What each symbol does to the elements:
z176 d z95
z176 k z831
z176 o z61
z176 q z607
z176 e z860
z177 k z103
z177 u z787
z177 q z948
z177 e z109
z369 u z924
z369 o z95
z369 q z96
z369 e z817
z351 d z617
z351 k z61
z351 o z165
z351 q z748
z351 e z972
z852 k z359
z852 o z670
z852 q z156
z852 e z627
z95 u z313
z95 o z638
z95 q z995
z95 e z26
z959 q z23
z959 e z989
z387 k z170
z387 u z451
z387 o z290
z387 e z314
z290 d z750
z290 k z800
z290 u z494
z290 o z643
z290 e z203
z800 d z355
z800 k z775
z800 u z528
z800 o z910
z800 q z290
z800 e z392
z907 k z334
z907 u z117
z315 k z464
z315 u z136
z315 o z297
z315 q z429
z315 e z968
z263 k z335
z263 u z523
z263 o z907
z244 d z335
z244 k z586
z244 u z772
z244 e z117
z692 k z734
z692 u z664
z692 o z109
z692 q z335
z297 k z664
z297 u z403
z297 o z948
z297 q z523
z297 e z335
z165 d z375
z165 k z23
z165 q z511
z165 e z324
z921 k z26
z921 u z995
z921 o z464
z921 q z700
z921 e z998
z910 d z921
z910 k z860
z910 u z607
z910 o z972
z910 q z643
z910 e z136
z607 d z995
z607 k z176
z607 o z351
z607 q z505
z607 e z910
z664 k z983
z664 u z375
z664 o z177
z664 q z297
z664 e z692
z359 o z41
z359 q z852
z359 e z924
z665 d z983
z665 k z989
z665 u z23
z665 q z324
z665 e z787
z182 k z96
z182 u z170
z182 o z392
z182 q z314
z182 e z750
z464 k z40
z464 u z617
z464 o z664
z464 q z315
z464 e z140
z141 u z817
z141 o z277
z141 q z122
z61 d z638
z61 k z864
z61 o z23
z61 q z351
z61 e z568
z41 o z831
z41 q z670
z41 e z313
z136 d z998
z136 k z617
z136 u z910
z136 o z403
z136 q z348
z136 e z315
z494 d z182
z494 k z528
z494 o z505
z494 e z290
z772 d z297
z772 k z324
z772 u z511
z772 e z244
z505 d z392
z505 k z607
z505 o z748
z505 e z643
z972 d z464
z972 k z568
z972 u z351
z972 o z324
z972 q z880
z972 e z403
z403 d z140
z403 k z375
z403 u z972
z403 o z586
z403 q z204
z403 e z297
z516 u z40
z516 o z734
z516 q z140
z638 u z721
z638 o z620
z638 q z617
z638 e z40
z203 d z316
z203 k z392
z203 u z290
z203 o z348
z203 e z684
z375 d z516
z375 k z620
z375 u z568
z375 o z787
z375 q z403
z375 e z664
z103 u z762
z103 q z177
z103 e z887
z314 k z182
z314 u z387
z314 o z203
z314 e z380
z989 u z959
z989 q z665
z989 e z762
z335 k z692
z335 u z297
z335 o z334
z335 q z263
z880 d z315
z880 k z972
z880 u z748
z880 o z772
z880 e z204
z860 d z26
z860 k z721
z860 u z176
z860 o z568
z860 q z910
z860 e z617
z568 d z40
z568 k z68
z568 u z61
z568 o z665
z568 q z972
z568 e z375
z96 k z369
z96 u z627
z96 o z995
z96 q z182
z96 e z355
z170 k z627
z170 u z156
z170 o z800
z170 q z387
z170 e z182
z324 d z664
z324 k z665
z324 u z165
z324 q z772
z324 e z586
z277 u z26
z277 o z516
z277 q z998
z948 k z177
z948 u z586
z948 q z117
z948 e z334
z995 d z141
z995 k z95
z995 u z775
z995 o z617
z995 q z392
z995 e z921
z122 k z141
z122 u z355
z122 o z998
z122 q z316
z451 k z156
z451 o z494
z451 e z387
z700 k z921
z700 u z392
z700 o z315
z700 q z684
z700 e z484
z721 u z831
z721 o z68
z721 q z860
z721 e z638
z334 k z109
z334 u z948
z334 q z907
z23 d z620
z23 k z959
z23 q z165
z23 e z665
z528 d z96
z528 k z670
z528 o z607
z528 q z494
z528 e z800
z734 u z983
z734 o z887
z734 q z692
z484 k z998
z484 u z700
z484 o z968
z484 q z201
z831 o z864
z831 q z176
z831 e z721
z380 k z750
z380 u z314
z380 o z684
z380 e z514
z355 k z817
z355 u z96
z355 o z921
z355 q z750
z355 e z122
z762 u z989
z762 q z787
z762 e z103
z40 u z638
z40 o z983
z40 q z464
z40 e z516
z26 u z95
z26 o z40
z26 q z921
z26 e z277
z627 k z924
z627 u z852
z627 o z775
z627 q z170
z627 e z96
z617 d z277
z617 k z638
z617 u z860
z617 o z375
z617 q z136
z617 e z464
z429 k z315
z429 u z348
z429 o z523
z429 e z372
z684 k z700
z684 u z203
z684 o z429
z684 e z201
z201 k z484
z201 u z684
z201 o z372
z620 u z68
z620 o z762
z620 q z375
z620 e z983
z514 k z316
z514 u z380
z514 o z201
z511 d z403
z511 k z165
z511 e z772
z68 u z864
z68 o z989
z68 q z568
z68 e z620
z372 k z968
z372 u z429
z372 o z263
z887 u z103
z887 q z109
z156 k z852
z156 o z528
z156 q z451
z156 e z170
z109 k z887
z109 u z177
z109 q z334
z643 d z700
z643 k z910
z643 u z505
z643 o z880
z643 e z348
z968 k z140
z968 u z315
z968 o z335
z968 q z372
z787 d z734
z787 k z762
z787 u z665
z787 q z586
z787 e z177
z748 d z136
z748 k z351
z748 o z511
z748 e z880
z313 u z41
z313 o z721
z313 q z775
z313 e z95
z998 k z277
z998 u z921
z998 o z140
z998 q z484
z670 d z369
z670 k z41
z670 o z176
z670 q z528
z670 e z775
z392 d z122
z392 k z995
z392 u z800
z392 o z136
z392 q z203
z392 e z700
z983 u z620
z983 o z103
z983 q z664
z983 e z734
z924 u z359
z924 o z313
z924 q z627
z924 e z369
z316 k z122
z316 u z750
z316 o z484
z316 q z514
z586 d z692
z586 k z787
z586 u z324
z586 q z244
z586 e z948
z523 k z297
z523 u z204
z523 o z117
z523 e z263
z817 u z369
z817 o z26
z817 q z355
z817 e z141
z204 d z968
z204 k z403
z204 u z880
z204 o z244
z204 e z523
z140 k z516
z140 u z464
z140 o z692
z140 q z968
z864 o z959
z864 q z61
z864 e z68
z117 k z948
z117 u z244
z117 e z907
z348 d z484
z348 k z136
z348 u z643
z348 o z204
z348 e z429
z775 d z817
z775 k z313
z775 u z670
z775 o z860
z775 q z800
z775 e z995
z750 k z355
z750 u z182
z750 o z700
z750 q z380
z750 e z316

The rows follow the links: the fewer symbols apart two elements are, the more alike their rows tend to be.

Rows of some elements; one shown again gets a slightly different row:
z638: [ -7,   9,  22,   8,   2,  13,  -6, -15,   8,  56, -39, -15,  23,  32,  18,  -3, -12, -18, -13,  -3,  -1,  -1,  -3,  31,  23,  23,   6,  31,   5, -10, -28,  -6, -17,  10, -30,  -5,  -6, -14,  -1,   8,  26,   5]
z334: [  2, -12,   3, -41, -11, -16,  14,  34,  -7, -20,   5,   9, -32, -19, -25,  -5,   8,  11, -26,  -1,   2, -10, -26, -25,  -4, -21,  -8,   3,   3,  16,  29,   5, -11,   5, -29, -24,  -3,  13,   3,  -8,  20,  -2]
z787: [ -4,  -5,   9,   1, -36, -40,  -1,  10,  -8, -22,  17,   3,   1, -14,   5,  -7, -21,  18,  -3, -35, -15,  -8,  -5,  12,   6, -24, -15,  18,  -8,  20,   1,  31, -21,  -1, -46, -10, -37,  -3,  -3,  -3,  33,  14]
z392: [ 15,  -6,  -7,  -2,  29,  37, -20,   4, -16,  -6, -11,  -4,  -1, -33,   4, -11,   1, -22,  31,  19,  24,   6,  32,   4,  -4,  -6,  10,  -8,   0, -21, -10,   0,  -7,   7,  25,  32,  28,  -7,  21,   2, -48,  -4]
z968: [ -7, -10,  -3, -56,   8,  19,  18,  25, -10,   9, -28,  20, -21, -10, -25, -14,  12, -12, -19,  34,  27, -10,  -2, -31,  -6,  -1,  16,   0,   7,  -2,  16, -10, -15,  16,  -7, -15,  17,  13,   8,  -8,  12, -18]
z201: [ 12,  -8, -13, -40,  22,  26,  10,  20,   3,   3, -14,  -2, -42, -10, -26,   0,  30, -23, -12,  28,  25,  -4, -11, -32,  -8,  -8,   5,  -8,  12,  -9,  23, -22,   4,  12,  13,   1,  32,  15,   9, -11, -20, -17]
z528: [ -5,   2, -13,  33,  10,   1,  -6, -31,  -4,  -9,  10,  11,  26,  -1,  15,   3,  -3,  14,  33,   6,  -7,  10,  29,   7, -13,  25,  20, -24,  -6, -16, -30,  -8,  30,  -5,  59,  18,   1,  -8,  -5,  -6, -32, -11]
z983: [-12,   3,  21, -24, -19,  -1,   6,  12,   3,  29, -28, -12,  -2,  21,   6,  -5,  -4,  -9, -32, -12,  -2, -16, -27,  11,  21,   3, -15,  31,   4,   9,  -2,   5, -22,  12, -60, -22, -15,   0,  -5,   6,  55,   2]
z380: [ 30, -10, -16, -12,  28,  28,  -3,  22,   6, -15,  13, -15, -34, -21,  -9,   5,  22, -21,   3,   3,  24,   1, -19, -18,  -5, -26,  -7,  -6,  10,  -3,  29, -17,   4,   1,  14,  21,  35,  16,  13,  -1, -45,   2]
z369: [ 26,   1,  -6,  31,  13,   4, -30,   8,  10,  24,  -9, -30,  16,  11,  22,  -6,   8,  -6,   0, -30,  -9, -21, -26,  46,  -3,   9, -14,  23,  13,  -4,  11,  -7,  -4,  -4, -14,  12,  16,  11,  10,  36, -29,  -1]
z998: [  7, -11, -13, -38,  16,  19, -12,  26,  -8,  22, -40,  -3,  -8,  -6, -14, -22,  23,  -5, -18,  18,  18, -31, -21,   2, -13,  19,   9,   9,  14,  -2,  23,  -8, -11,  22, -13,  -5,  28,  29,  16,  17, -18, -27]
z620: [-12,  10,  27,  -3, -22, -10,   5, -10,   7,  30, -19, -10,  14,  32,  11,   3, -22,  -2, -21, -15, -14,  -3,  -8,  28,  20,  -1,  -2,  27,  -3,   0, -14,   5, -21,   5, -47,  -9, -32, -13,  -5,   5,  48,  16]
z122: [ 23, -12,  -6, -20,  18,   3, -23,  33,  -8,   2, -14, -11,  -9, -11, -11, -18,  20,  -4, -15,   0,   7, -40, -29,  13, -17,  10,  -6,  12,  12,  -1,  33,  -7,  -5,  14, -18,  -5,  34,  35,  22,  23, -23, -22]
z924: [ 19,   6, -12,  40,  17,   1, -33,  -9,  13,  17,  -2, -25,  25,  22,  28,  -1,   0,   6,  13, -29, -16, -12, -18,  42,  -5,  24,  -4,  15,   2,  -5,  -3,  -3,   6,  -7,   6,  15,  10,   5,   0,  27, -27,  -2]
z313: [  2,  12,  -6,  39,  10,  15, -16, -26,  14,  36, -23, -22,  35,  24,  34,   1,  -7,  -7,  18, -17,  -8,  -3,  -3,  38,   1,  33,   8,  14,   2, -10, -24,  -8,   8,  -4,   4,  15,  12,  -4,  -4,  23, -17,  -3]
z860: [-24,   5,  17,  20, -11,   8,  -7, -26,  -9,  23, -23,  11,  39,   9,  20,  -9, -21,  -1,  22,   6,  -2,   5,  35,  25,   4,  22,  23,  -2, -15,  -9, -47,  14,  -5,   3,   9,  11, -20, -22,  -9,   8,   5,   2]
z880: [-11,  11,   6,   7,  -1,  -3,  30, -16,   7, -21,  33,   8, -12,  -5,  -5,  24, -18,   1,   9,  10,   6,  43,  27, -27,  16, -26,  -6, -17,  -5,  -2, -14,  -1,   6, -13,  15,   7, -22, -28, -18, -35,  22,  24]
z141: [ 22,  -8, -12, -11,  13,   6, -17,  26,   3,  16, -20, -24,  -3,   7,  -3, -11,  22,  -8, -26, -11,  -4, -33, -39,  18, -18,  14, -11,  21,  17,   3,  26,  -8,   1,   9, -22, -10,  29,  33,  20,  27, -11, -20]
z429: [  3,  -1,   5, -44,  17,  42,  28,  12,   1,   3, -11,   4, -36, -14, -19,   9,   3, -33,  -9,  37,  32,  22,  14, -40,   9, -26,  -2,  -8,   8,  -8,  -3, -22,  -5,   8,   3,   6,  13, -14,   4, -24,   5,   4]
z775: [  0,   6,   0,  36,  12,  11, -24, -20,  -8,  18, -10,  -5,  36,   1,  25, -14,  -2,   1,  34,   5,  -9,  -4,  24,  37,  -3,  31,  18,   3,  -5, -17, -31,   5,   3,   4,  28,  24,   8, -12,   6,  17, -33,  -7]
z505: [-12,  10,  -6,  24,   2,   3,  16, -39,   8,  -5,  21,   7,   5,  11,   4,  24,  -9,   2,  19,  18,   1,  33,  35, -24,   2,   2,   8, -28, -10,  -8, -30, -12,  24, -19,  48,   4,  -4, -20, -15, -23,  -7,   8]
z277: [  7,  -1,  -3, -22,  12,  18, -12,  18,   1,  38, -42, -11,  -9,  20,  -2, -18,  15, -12, -26,   5,   7, -31, -30,   8,  -5,  22,   2,  20,  21,  -8,  16, -18,  -5,  11, -20, -10,  24,  28,  15,  24,  -3, -15]
z607: [-21,  10,  -1,  21,  -7,  -6,   5, -37,  -5,  -8,   8,  15,  21,   3,  13,  10, -10,  14,  25,  16,   0,  26,  40,  -2,  -3,  18,  19, -28, -16,  -5, -38,   3,  13, -13,  49,  10, -10, -20, -15, -15,  -5,  -2]
z664: [-16, -12,  19, -41, -23, -12,  10,  22, -10,   9, -24,  13,  -4, -11,  -8, -15, -15,   0, -22,   6,   1, -12,  -4,  -4,  18,  -7,  -4,  23,   0,  15,  -3,  15, -25,  12, -53, -23, -23,  -3,  -3,  -4,  48,  -1]
z586: [ -1,  -3,  10,  -9, -23, -32,   6,  10,  -7, -39,  40,  14, -15, -24,  -9,   4, -21,  13,  -1, -19,  -6,  13,   5,  -7,  13, -41, -16,   5, -12,  21,  13,  27, -12,   0, -23,  -4, -27, -12,   6, -19,  26,  18]

Each walk starts at a row. The symbols on each line, taken left to right, move it on to the next element.
Each answer is a row, close to the row of the element it stands for.
new walk
[ 14, -13,  -7, -31,  26,  38, -12,  25, -14,  -2, -23,  -1, -12, -30,  -7, -16,  12, -21,   7,  25,  31, -11,   9, -13,  -8,  -6,  11,   0,   8, -10,   5,  -6, -13,  17,  14,  15,  30,  13,  24,   0, -35, -15]
e u q -> [ 20,  -9,  -9, -23,  37,  42,   4,  13,   4,  -5,  -2,   0, -25, -11, -14,   0,  19, -31,   3,  27,  34,  11,  -1, -27,  -4, -17,   1,  -8,   9, -15,  16, -26,   1,   8,  21,  17,  39,   1,  14, -10, -31,   0]
u o u -> [ -8,  11,   1,   3,  17,  27,  25, -27,   5, -13,  14,   6,   2,   1,   2,  17,  -8, -14,  19,  20,  16,  41,  34, -25,  12, -17,   7, -21,  -9, -16, -24, -14,   4, -19,  39,  21,  -4, -30, -10, -33,  -4,  18]
new walk
[ -5,   5,  10, -17,   0,  21,  -2,   2,   4,  50, -47,  -9,  10,  18,  11, -17,  -1, -19, -23,   5,   4, -24, -15,  22,  14,  24,   7,  35,  14,  -9,  -8, -12, -19,  10, -41,  -9,   9,   4,   4,  20,  24, -11]
u q k u q e -> [-24,   1,  20, -10,  -6,  21,  -6,  -3, -13,  37, -45,  12,  23, -11,  14, -19, -16, -14,  13,  11,  10,  -9,  31,  19,  14,  13,  22,  17,  -7,  -8, -38,  16, -23,  12, -22,  11,  -9, -17,   7,   3,  20,   2]
d u e q u -> [  6, -15,   3, -21,  21,  28, -24,  25, -12,  22, -39, -10,   3,  -8,  -2, -27,  15, -10,   3,  14,  13, -30, -10,  19,  -6,  14,  13,  21,  10,  -6,   4,  -6, -11,  20,  -7,   2,  24,  17,  14,  21, -25, -21]
new walk
[ -4,  -2,  16,  -6, -20, -22,   0,  18,  16,   7,  -3,  -9,  -4,  12,   1,  -6,  -9,   8, -32, -28, -20, -15, -39,   6,  12, -11, -17,  29,   6,  19,  22,  13, -12,   4, -58, -25, -15,   7,  -2,  10,  44,   7]
e q k -> [ -3,  -3,   4, -25, -15, -17,   7,  27,   0,  13, -11,  -4, -14,  12, -10,  -3,   3,  11, -39, -11, -11, -28, -43,  -4,   2,   1, -18,  17,   7,  11,  29,  -6,  -8,   5, -49, -37,  -5,  25,   0,  18,  38,  -2]
u e q k u q -> [ -1,  -5,  18, -22, -26, -37,   0,  21,  -2, -12,   5,   0, -13, -12, -10, -10, -11,  14, -23, -21,  -8, -18, -23,   5,   4, -20, -12,  15,   0,  14,  24,  25, -19,   8, -55, -24, -19,  10,   5,   2,  39,  13]
new walk
[ -2, -12,   7, -35, -15, -23,   4,  35,  -7,  -8,  -6,   7, -21,   0, -18, -10,   0,  14, -32,  -4,  -4, -27, -29, -10,  -7,  -4, -10,  14,   1,  21,  27,  11,  -6,  13, -43, -32,  -8,  21,  -1,   7,  32,  -4]
u e q k u q -> [  7, -19,   5, -29, -17, -22,  14,  23,  -6, -32,  20,  14, -32, -22, -27,   0,  -6,  13, -14,  -8,   0,  -4,  -9, -22,   4, -36, -20,   5,   1,  17,  26,  17, -14,  -1, -32, -13, -17,   3,   5, -14,  25,  13]
q u u d -> [-17,  -2,  17, -53, -16,  -2,  22,  21, -14, -21,  -8,  20, -27, -25, -26,  -5,  -7,  -2, -19,  16,  18,   2,   9, -30,  12, -35,   1,   2,   6,   9,   6,  11, -27,  15, -30,  -9, -15,  -2,   0, -29,  36,   4]
new walk
[ 23, -12, -13, -20,  30,  20,   1,  27,  -1, -14,   0,  -8, -33, -13, -17,   1,  28,  -7, -11,  13,  18,  -8, -25, -28, -16, -14,  -7,  -9,  14,  -5,  36, -19,   5,   4,   9,  -4,  28,  24,  13,  -3, -33, -10]
o u o u u e -> [ -3,   8,   7, -20,  13,  28,  23, -10,   8,  -3,   2,   6, -20, -10,  -4,  17,  -3, -29,   9,  31,  27,  36,  29, -33,  12, -28,   9, -15,  -1, -12, -15, -14,  -4,   0,  24,  19,  13, -25,  -2, -36,  -2,  14]
e o e o u -> [  7,  -5,   1, -20,  -9, -12,  24,  18,  11, -34,  30,   6, -34, -16, -23,  20,  -3,  -1, -16,  -5,   6,  18, -14, -39,  11, -46, -23,  -3,   1,   8,  29,   4,  -3,  -5, -23, -15,  -7,   1,  -2, -24,  21,  18]
new walk
[ -2,  -2,  -5, -46,  13,  22,  28,  19,  -2,   5, -18,   8, -33,  -8, -27,   1,  16, -21, -25,  37,  28,   2,   0, -41,   3,  -8,   7,  -5,  13,   1,  15, -17,  -7,  10,  -5, -13,  21,  11,  -1, -17,   8,  -5]
k k o u u -> [-30,   4,  26,  -7, -31, -15,   2,   3,  -8,   7,  -9,  11,   6,  -6,   1,  -6, -28,   3,  -4,  -8,  -6,   0,   9,  18,  17,  -5,  -2,  18,  -7,  14, -24,  21, -23,  10, -43, -13, -36, -23,  -9,  -7,  49,  13]
d o q q k q -> [-11,  -6,   3, -54, -12,  -6,  22,  25, -10,  -5, -15,  23, -32, -16, -31,  -8,  11,   1, -25,  22,  13, -10,  -4, -37,  -4, -11,  -1,  -7,   3,   9,  19,   1, -11,  12, -30, -23,   1,   4,   6, -13,  27, -11]
new walk
[  3,  11,   5,  12, -12, -25,  19,  -7,  11, -38,  52,   4, -15,  -4,  -4,  26, -14,   6,   7, -10,  -9,  35,   5, -22,   8, -32, -18, -16,  -9,  11,   0,   5,   7, -17,   9,   0, -23, -14,  -9, -17,  14,  26]
k e q -> [  7,   1,   7,  -6,  -4, -18,  18,  10,  11, -36,  40,   1, -29, -21, -17,  19, -18,   4,   4,  -9,   3,  33,   2, -29,  10, -47, -22,  -8,  -2,  10,  22,   3,  -6, -10, -11,  -8, -17, -16, -10, -23,  18,  25]
k e u d -> [-13, -11,   9, -53, -17,  -7,  12,  27,  -8,  13, -25,  13, -22,  -9, -26, -10,  12,   7, -38,   9,   0, -25, -14, -18,  -1,   1,   2,  12,   7,  11,  17,   6, -11,  18, -42, -29,  -5,  20,   1,   3,  44, -16]
new walk
[-21,   9,  -1,  28, -14,  -9,   2, -36,   1,  10,  -3,   7,  38,  17,  20,   1, -12,  12,  21,   9, -15,   8,  30,  18,  -3,  38,  12, -14, -19,  -5, -38,   6,  15,  -8,  28,   2, -22, -11, -11,  -1,   2,  -6]
d o u -> [-13,  15,  10,  26,  -5,   5,  -3, -29,   7,  51, -22,  -9,  34,  30,  21,  -3, -15,  -9,   2,   1, -12,   2,   2,  28,  19,  31,  10,   7,   2,  -9, -39,  -2,  -3,   2, -11,  -1,  -8, -16,  -4,   8,  14,   4]
e q q o -> [-24,   3,  21, -19, -20,  -5,  21,   6, -20, -20,   6,  25,  -9, -28, -11,   0, -22,  -2,   3,  10,   9,  21,  26, -23,  15, -33,   1,  -6, -10,   4, -11,  22, -16,   2, -20,  -3, -29, -24,  -6, -28,  34,  19]
new walk
[ -8,  10,  -6,  27, -11, -32,  17, -26,   7, -38,  45,   7, -10,   9,  -5,  24, -11,  22,   3, -11, -12,  29,   7, -21,   1, -11, -12, -23,  -9,   8,  -3,   1,  21, -19,  29,   1, -18, -17, -17, -17,  10,  14]
d e u q -> [ -8,   6,  11, -17,  -2,  -2,  32,  -2,  12, -22,  21,  10, -27, -13, -16,  18, -12, -12,  -5,   8,  13,  39,  20, -39,  23, -40,  -4, -18,   2,   2,  -4,  -6,  -2,  -9,  -8,   2, -20, -30,  -7, -33,  22,  23]
u k o -> [ -9,   3,   9,  17, -21, -37,   4,  -3,  -1, -44,  43,  21,  -2, -15,  -1,  11, -20,  20,  11, -17, -16,  20,  10,  -5,   6, -27,  -7,  -9, -13,  16,   1,  21,  -2,  -9,   5,  -4, -36, -13, -10, -15,  15,  24]
